(in the rows, 128 means zero)
Each row of numbers belongs to one of the nodes below and depends on some of the facts about them. Some rows are named. Which node is each other row?

Some facts about the nodes:
μ: is of sort; ρ: refers to
[babror, badris, bapa, bina, bodros, bozefek, brepare, brivin, broklefur, detiklu, dimak, dogre, dridrus, drusutrol, duzar, fimo, fiskel, flager, flaza, fledrun, fuluk, gesan, gizom, gragras, grazime, gruflom, gukin, kima, kludrol, koflo, kuplim, kuplom, lefi, lezeplam, lufufluk, matin, mostas, nabis, navor, nedis, neter, nifur, plaplen, plonis, ploskel, raka, ronolal, skamel, skemas, sodes, sodrus, stiki, stobril, sura, tinopal, tragron, trudruk, tubi, vodre, vokagik, zabes, zatun, zirom, zodril, zoplol] μ a
[beskal, brafa, bridol, dastok, fugrel, gripen, nistu, nokobi, nuklo, revubro, trufle] μ d
[boskis, dubeta, floba, gori, gredredun, gugro, kavi, lise, lobor, taskin, teto, trekir] μ e
[brite, bruklar, gatrer, grasatam, klipe, latraro, plopluk, semogrok, skidiba, tebri] μ f
[brupa, drebo, dugin, fastis, flazo, flidras, fliros, furi, gabrar, gafek, gagritrek, gege, gralim, grefegram, klibrol, lasum, logri, loklo, loko, maskos, nepil, nugrik, nukel, nunebon, pipun, poflen, rubisen, segrok, skezu, skibran, stoson, telorur, todu, traplos, traskek, triputron, trupin, vaska, vunom, zugas] μ b
[damite, drigor, flisom, fludrir, kluplas, murute, musto, nepem, plozum, pozal, pusta, sedim, skorodren, stetel, stugi, tutros, zogek] μ c
babror ρ: sodrus, triputron, gesan, kluplas
badris ρ: broklefur, tutros
beskal ρ: gege
bina ρ: traplos
bodros ρ: gripen
boskis ρ: trufle, klipe
brafa ρ: triputron, skamel, skidiba
brepare ρ: nistu
bridol ρ: todu
brite ρ: zugas
brivin ρ: telorur, pusta, grasatam
broklefur ρ: bozefek
bruklar ρ: gatrer
dastok ρ: skemas, tutros
detiklu ρ: zugas, zabes
dimak ρ: gukin
dogre ρ: tubi, bozefek, pusta
drebo ρ: gesan, drusutrol
dridrus ρ: stoson
drigor ρ: todu, tebri
dubeta ρ: skorodren, flaza, segrok
duzar ρ: skamel, tebri
fastis ρ: teto, gralim
flager ρ: brupa
flazo ρ: gatrer
fledrun ρ: gukin, dridrus, zatun
flidras ρ: flaza
fliros ρ: stoson
flisom ρ: triputron
floba ρ: kluplas, trudruk
fludrir ρ: sodrus
fugrel ρ: klibrol
furi ρ: grefegram, pusta
gatrer ρ: fliros, nedis
gege ρ: kluplas
gesan ρ: skemas
gizom ρ: sura
gori ρ: gagritrek
gragras ρ: bruklar
gralim ρ: bina
grasatam ρ: telorur, beskal, pusta
gredredun ρ: gafek
gripen ρ: mostas, plaplen, nepem
gruflom ρ: vokagik, nifur
gugro ρ: tubi, dridrus
gukin ρ: skemas, fimo, logri
kavi ρ: telorur, gori
klibrol ρ: rubisen, latraro
klipe ρ: skorodren, nepem
kludrol ρ: koflo, skorodren, pusta
kluplas ρ: stoson, tinopal
kuplim ρ: bridol, stugi, kima, kavi
kuplom ρ: trufle, beskal
lasum ρ: sodrus, bapa
latraro ρ: todu, vunom, nepil
lefi ρ: stetel, flager
lezeplam ρ: skibran, tubi
lise ρ: fugrel
lobor ρ: gabrar
logri ρ: gagritrek
lufufluk ρ: trufle
maskos ρ: nifur
matin ρ: vunom
mostas ρ: sodes
murute ρ: nepil
navor ρ: koflo, fimo
nedis ρ: floba
nepem ρ: fledrun, musto, flisom
nepil ρ: skorodren, matin
neter ρ: tragron
nifur ρ: nepil, zatun
nokobi ρ: damite
nugrik ρ: skibran, skamel
nuklo ρ: gugro
nunebon ρ: poflen, ronolal, nifur
plaplen ρ: plozum
plonis ρ: gafek, dastok
plopluk ρ: sedim
ploskel ρ: plaplen, loklo
plozum ρ: dastok, flidras
raka ρ: fuluk, dridrus, badris
revubro ρ: trufle, gori
semogrok ρ: bozefek, flisom
skamel ρ: mostas, dugin
skemas ρ: gagritrek, fuluk, gori
skezu ρ: teto, flaza
skibran ρ: nepem
sodes ρ: fledrun, sedim
sodrus ρ: skemas, fuluk, tinopal
stetel ρ: skorodren, maskos
stobril ρ: dastok
stugi ρ: logri
sura ρ: triputron
taskin ρ: broklefur, nuklo
telorur ρ: bozefek
teto ρ: fiskel, gredredun, plonis
tinopal ρ: pipun, fuluk
todu ρ: kludrol, gafek
tragron ρ: bapa
traskek ρ: logri
trekir ρ: stugi, pozal
triputron ρ: trufle
trudruk ρ: trufle, kluplas
trupin ρ: semogrok, nuklo
vaska ρ: stugi
vodre ρ: zatun
vunom ρ: gori
zatun ρ: trufle, kluplas, bozefek, dridrus
zirom ρ: vokagik
zodril ρ: zugas, gukin
zogek ρ: gege
zoplol ρ: drusutrol
zugas ρ: bozefek, trudruk

Some rows with their names:
vokagik: [136 159 112 122  95 186 155 113 110 110 129 117 117 118 124 100  94 164
 106  98 107 106 138 108 138 128 107  75 134 163 161 142]
kuplim: [ 58 135 125 112 134 130 107 108 164 150 162  73 195 131  93 123 164 167
 134 102 133 180  88  79 125 126 102 133 172 155 152 104]
gripen: [144 106 116 167 136  91  87 121 100 157 169 200 194 183 116 122 105 121
  99 185 184 140 150 175 154 117 103 171 167 146 125  97]
drigor: [ 42  97 147 108 165 113 135  89 150 154  72 149 121 139 137 143 152 152
 122 151 143 156 166 115 104 168 138 115 172 113  88  84]
pipun: [180 109 122 147  99 128 116 143 135 114 146 140  58 128 144 149 156  73
 158 133 108  85 135 158 112 129 169 163  66  68 122 143]
plaplen: [150 166 126 105  98 146 157 139 129 146 154 144 138 128  83  95 108 166
 173 158 121 142 147 118 156 111  96 111 165 144 132 104]
koflo: [124 136 138 106  99 200 151  99 119 122 149 116 137 103  97 137  84 160
 144 113 119 125 132  96 139 107 108  96 153 171 121 132]
pusta: [ 82  96 174 111 105 184 172  76 105 109  72 146  45  85 155 195  98 144
 111 140 149  88 168  89 103 140 149  85 126 140  30 136]
floba: [191 150 179 151 168  17 165 153  99 112  88 130 104 102 182 113 130  85
  77 119 142 128 134 132 158 134 137 122  98 129 166 151]
sura: [136 157  83 129 107 116 156 153 115 111 134 106 152 122 113  78  83 155
 111 122 138 144 123 116 156 115  97 114 137 157 128 138]
detiklu: [ 82 159 123 113 126 102 137 139 119 121 137  98 175 130 127 114 129 171
 111 117 134 163  87  92 122 129 125 144 129 174 146 136]
brivin: [ 46 150 139  87 145 118 143 132 126 134 139  86 182 129 121 142 122 177
 108 113 131 176  71  71 109 128 129 158 123 192 137 118]
dridrus: [140 174 116 125  65 123 165 141  78  84 143 127 102 114 126  98 103 155
 112 125 123 102 116 103 135 121 116 109 101 164 121 161]
zabes: [123 156 136 121  91 145 157 124  94 100 131 112 126 121 115 113 108 160
 121 123 124 117 110  99 132 129 114 107 126 162 125 149]
gredredun: [178 127 232 123 172  88 150 120 129 154 106 158 109 104 139 140 135 107
 166 143 122 147 150 131 158 127 118 115 173 140 170 109]
plonis: [120 160 150  86  98 128 140 125 145 163 174 129 152 123  93 118 145 179
 182 138 118 156 131  91 139 108  98 125 162 160 132  78]
dugin: [167  92 108 164 149 182 126 161 124 101 104 148  99 172 107 131  82  65
 170 150 134 101 133 203 125 139 163 145 130  71 120 179]
brite: [111 103 141 127 158 102  65 192 114 129  89 149 148 108 144 118 165 140
  81 132 110 120  72 142 125  99 109 125  87 156  66 129]

Rows to name:
No name comes twice in this set of rows, the named rows included.
[173 167 133  89  88 185 174 122 120 145 161 151 104 119 109 111  83 176
 156 136 107 122 160 112 149 108 100  90 151 170 134  98]	flaza
[109 107 145 166 137 106  65  69 100 144 163 189 163 188 145 142 145 120
  64 145 154 112 138 166 123 149 108 161 153 139 180 106]	nokobi
[130 131 213 127 194  38 154 147  99 118  89 123 144 108 157 151 144 103
 103 139 156 162  96 125 141 135 133 156 142 152 151 158]	taskin
[151 104 124 156 150 144  78 185 118 113  68 176 138 122 117  81 114 118
 111 156 106  88 104 200 135 101  88  63 130 132  72 159]	skidiba
[157 131 211 149 185  76 136 115 120 115  83 131 128 130 145 119 147  99
 100 126 133 133 130 151 138 151 117 102 165 123 202 154]	lobor
[124  87 152 140 126 150  64  69 121 162 181 180 143 151 133 183 122 121
  97 149 156 126 151 141 137 125 108 174 153 162 147  75]	bridol
[108  99 134 123 166 118  80 202 108 131  79 151 156 104 134 121 132 142
  86 148 125 122  62 151 133  93 111 122  98 156  52 132]	semogrok
[177 119 153 141 211  35 162 163 133 136  72 123 153 102 164 105 107  97
  88 125 160 173 142 150 177 122 123 117 147 134 167 137]	boskis
[146  96 115 122 132 126 136 162 111 106 120 129 101 115 147 176 105  80
 145 120 141 119  95 142 108 126 193 205  52 101  97 152]	zugas
[125 150 148 109  84 181 169 134  79  82 133 126 112 110 105 130  71 158
 143 125 127 100  99 100 136 122 120 119 120 188  95 174]	tubi
[143 166 155  96  83 163 146 112 125 138 160 146 113 129 101 116 126 176
 171 139 105 122 138  97 136 118 106 113 164 170 138  96]	fiskel
[131  96 131 162 135 146  62  67 115 157 171 175 151 162 137 160 124 113
  71 123 151 118 161 141 134 134 108 160 152 148 169  88]	fugrel
[134 162  82 104 117 153 158 130 131 130 126 104 140 103 143 111  80 167
  88  96 119 143 133  94 137 114 115  96 114 173 150 118]	nifur
[110 104 137 152 171 124  58 177 130 129  71 159 163 150 124  89 164 126
 110 153 105 114  85 194 132 120  89  83 141 128  89 145]	plopluk
[104 177 125 113 108  98 138 135 115 106 127 112 140 142 137  84 153 169
 100 114 103 131 113 104 116 142 117 118 127 158 168 124]	gragras

Now the same nodes, written a new way:
Known rows:
ploskel: [ 95 101 166 118  95 166 127 139 101 112 123 138 109 137 142  84 116 130
 109 108 147 157 150 137 101 109 122  56 132 115 102 108 103 170  96 113
 125 182 117 169 123 101  85 131 127 115  96 140 119 107 157 171 125 108
 103]
klipe: [154 123  65 106 119  93 107 104 185  85 150 135 118 153  77 153  93 131
 142 176 155  92 147 185 110  84 114 151 195 143 126 122  77 106 161  88
 113 136 134  67 134 173 156 107 126 177 157 149 148 148 145 173 100 112
 117]
furi: [176 161 143 155 158 121 143 107 156 165 112 130 126  58 149 152 145 121
 119 119 104  94 152  93 129 107 159 152 159 154 162 152 178  66 155 177
 143 125 145  90 116 184 167 104 119 161 141 152 144 146  77  53 145 130
 116]
taskin: [ 87 139  70  94  94 115 154 128 183 102 115 136 192 138 154 161 125 139
 173  88 102 164 114 100 192 104  75 161 114 142 195 183  94  74 150 159
  94 164 106  73 126 143  85 114 121 184 167  65 136 116 136 164 108 125
 114]
sedim: [168 158  27  86 124 148 112 138 123  92 143 138 117  84  80 146 126 151
 170 118 108 109  58 108 179 162 162 164 143 129 102 116 116 131 168  97
  91  72 169 153 143 118 114 143 159 137  74 151 144 169 139 175  98 167
 203]
nistu: [166 144 127  91 104  88  99 178 130  92 136 143 144 106 133 145  75 139
 151 174 143 132  57 167 119 172 162 168 107  84 152 192 171 165 168 138
 196 127 110  79 169  97 152 168 119 110 132  96 139 103  97  71 108 108
 161]
fliros: [168 140 150 146 169 108 129 109 155 172 131 119 128  63 124 160 142  92
 155 124  97  86 124  80 111 114 156 170 134 162 125 133 177  59 154 170
 161  87 147 112 120 144 194 108 119 159 149 142 141 101  94  59 166 146
 114]
dimak: [ 83 108 164 139 112 146 136 134 115 116 123 109 121 166 149  84 142 131
 103 120 149 158 146 143 110 141  83  89 133 125 111  97 119 176  62 103
 119 166 109 171 115 104  92 137 123  93 120 120 119 145 157 152 125 115
 100]
semogrok: [154 159  59 100 122  97 101 110 186  80 149 122 127 145 119 141 109 121
 148 176 160  92 140 182 104  80  88 158 200 150 141 111  96 103 132  96
 111 126 130  66 140 161 153 107 116 171 159 144 150 139 137 171  97 117
 107]
gragras: [104 102 162 125 107 166 134 143 122 122 143 127 113 190 145  91 137 128
 141 121 148 163 129 152  97 125 106 129 102 113 119  89 149 158  92 118
 138 173 101 185 105  80  98 149 121 107 136 140 116  96 154 146 145 113
 102]
segrok: [171 130 150 161 171 101 133 103 119 178 109 141 115  50 103 161 130 108
 104 128 111  90 153  87 124 105 169 136 111 153 125 166 149  73 169 175
 141  79 150  86 138 177 183 107 120 154 130 147 137 111  89  87 154 136
 136]
skezu: [170 120 168 152 115 116 134 107 126 157 104 145 112  57 137 158 120  77
 116 124  99  89 150  81 109  94 169 125 133 148 137 148 159  63 171 179
 156 133 141  82 126 186 161  99 118 163 102 158 132 135  82  95 164 118
 114]
trekir: [ 87 102 103 101  92 105 158 108 184 125 113 131 188  88 146 164 110 159
 171  98  94 165 114 108 200 153  38 165 112  95 153 169  86  72 137 163
 106 177  97  72 123 143  86 117 163 167 172  70 144 169 113 150 108 144
 125]
koflo: [101 142 134 150 138 145 131 130  98 146 124 130 118 186 142  96 147 156
  82 130 158 154 153 164 122 135 105  78 100  99 143 101 107 181  98 126
 109 119 120 166 129  96 106 134 130  83 144 127 112 118 157 166 114 119
 131]
trudruk: [ 87 128 148 135 128 153 136 143 113 125 134 105 129 201 140  90 151 122
 113 115 152 156 144 149 106 128  99 119 111 143 125 102 141 183  72 104
 115 144 110 178 109  86 108 141 115 100 142 111 109 108 157 144 132 116
  96]
bridol: [160 148 127 103 101  82 106 174 124  90 120 142 160  82 146 147  78 138
 104 174 144 132  80 174 139 176 152 169 118  81 169 192 157 160 165 138
 191 136 114  68 173 149 134 172 123 100 119  90 135 172  81  56 103 110
 177]
traskek: [170 113 168 166 149  94 136 103 154 167 114 115 127  57 149 157 133 116
 123 137  91  90 150  78 141 143 140 158 173 155  94 134 167  71 128 167
 153 114 147  85 118 180 172 105 123 130 125 142 146 171  73  52 158 143
 117]
brafa: [156 132 145  83  95  88 104 178 135  78 131 134 159  80 132 128  72 125
 156 148 119 148  57 170 119 169 165 155 189 111 123 193 165 153 134 100
 190 170 130  77 169 134 109 167 119 156  94  91 146 121 110  36 105 106
 131]

Name these rows:
No name comes twice in this set of rows, the named rows included.
[ 97 146 137 134 110 168 152 158 121 117 122 123 122 187 156  84 149 136
  92 118 150 166 154 165 109 120  84  97 127 124 164  98 141 135  76 126
 117 178 108 173 107 118  87 156 117 111 133 142 119 151 148 138 118 109
  96]	brivin
[ 91 136 146 151 136 134 122 126 103 138 122 118 123 178 139  93 146 148
  90 128 152 151 150 142 123 139  93  82 103 111 104 106 115 185  70 113
 110 119 119 168 127  95 105 132 127  83 138 113 106 122 161 168 119 118
 125]	fimo
[159 141 148  85  99  88  99 180 125  78 130 139 149  72 119 135  71 123
 142 148 128 139  64 160 121 158 176 146 176 110 140 196 157 162 154 106
 193 155 133  72 171 138 105 152 113 147  91  89 143 107 116  61 102 109
 147]	gripen
[ 86 102 147 156 127 148 148 127  85 145 128 125 118 197 127 101 131 147
  87 134 149 158 157 167 114 138 114  77 104 103 131 108  93 178 115 103
 121 151 107 173 111 117 106 141 134  88 130 134 110 138 154 122 128 118
 116]	matin
[ 72  97 167 127  99 154 140 137 119 103 133 107 126 192 148  88 136  96
 122 116 132 155 142 127 104 133  95  96 151 144  99  97 117 175  66  94
 123 179 103 181 108  94  90 134 125 112 108 120 111 130 160 124 142 117
  98]	babror
[104 139 141 138 127 156 123 140 113 137 137 119 119 194 147  90 149 143
 105 121 156 159 146 149 110 129  95 111 105 127 126  98 140 181  75 122
 120 131 114 176 121  75 113 138 116  93 150 117 113 105 151 159 120 123
 110]	zabes
[163 204  28  88 163 148 130 151 117  99 140 141 129 127 126 148 155 151
 146 137 130 102  69 132 187 157 162 169 106 123 183 116 136 116 164 126
  85  65 169 137 139 143 137 157 129 122  84 151 137 184 126 170  92 168
 210]	pusta
[175 130 157 145 153 104 114 103 133 173 115 136 116  48 111 159 131 121
 135 118 110  90 142  81 122 105 172 135 139 155  94 156 159  80 160 173
 145  82 156  88 150 154 180 104 124 145 127 145 140 101  97 121 151 143
 134]	loklo
[156 184 102  96 102  84 105 182 130  85 132 127 166 148 137 145  87 119
 128 165 142 125  68 168 130 170 161 164 122 119 182 186 175 161 155 122
 189 111 116  76 170 130 155 171 112 125 132  76 136 125  97  47 105 112
 156]	beskal
[171 130 162 147 170 107 105  99 141 182 118 130 117  49  99 155 126 155
 146 103 106  98 143  90 134 123 165 134 168 159  74 168 165  76 137 172
 140  78 164  91 151 161 182 107 127 143 134 144 149  99 107  98 140 151
 138]	dugin
[ 98 123 151 129 122 163 130 145 119 127 140 116 121 201 139  93 147 126
 129 118 151 161 133 140 108 135  99 130 104 131 130  91 144 174  89 111
 132 154 103 178 109  78 107 146 119  99 143 127 107  99 154 152 142 117
 100]	nedis
[100 124 158 156 133 147 131 126 107 149 125 126 120 163 153  96 144 157
  94 139 153 160 151 152 123 155  75 100 105  96 115  94 119 178  73 133
 120 143 105 164 123 102 101 145 132  83 143 125 123 149 149 162 117 129
 126]	kima
[176 108 153 173 164 107 141 100 129 181 116 134 116  55 121 160 124 136
 124 134  89  92 156 100 125 129 169 154 132 143 120 157 157  64 167 165
 161 109 140  89 121 188 182 106 132 142 130 157 145 149  77  49 162 134
 132]	klibrol

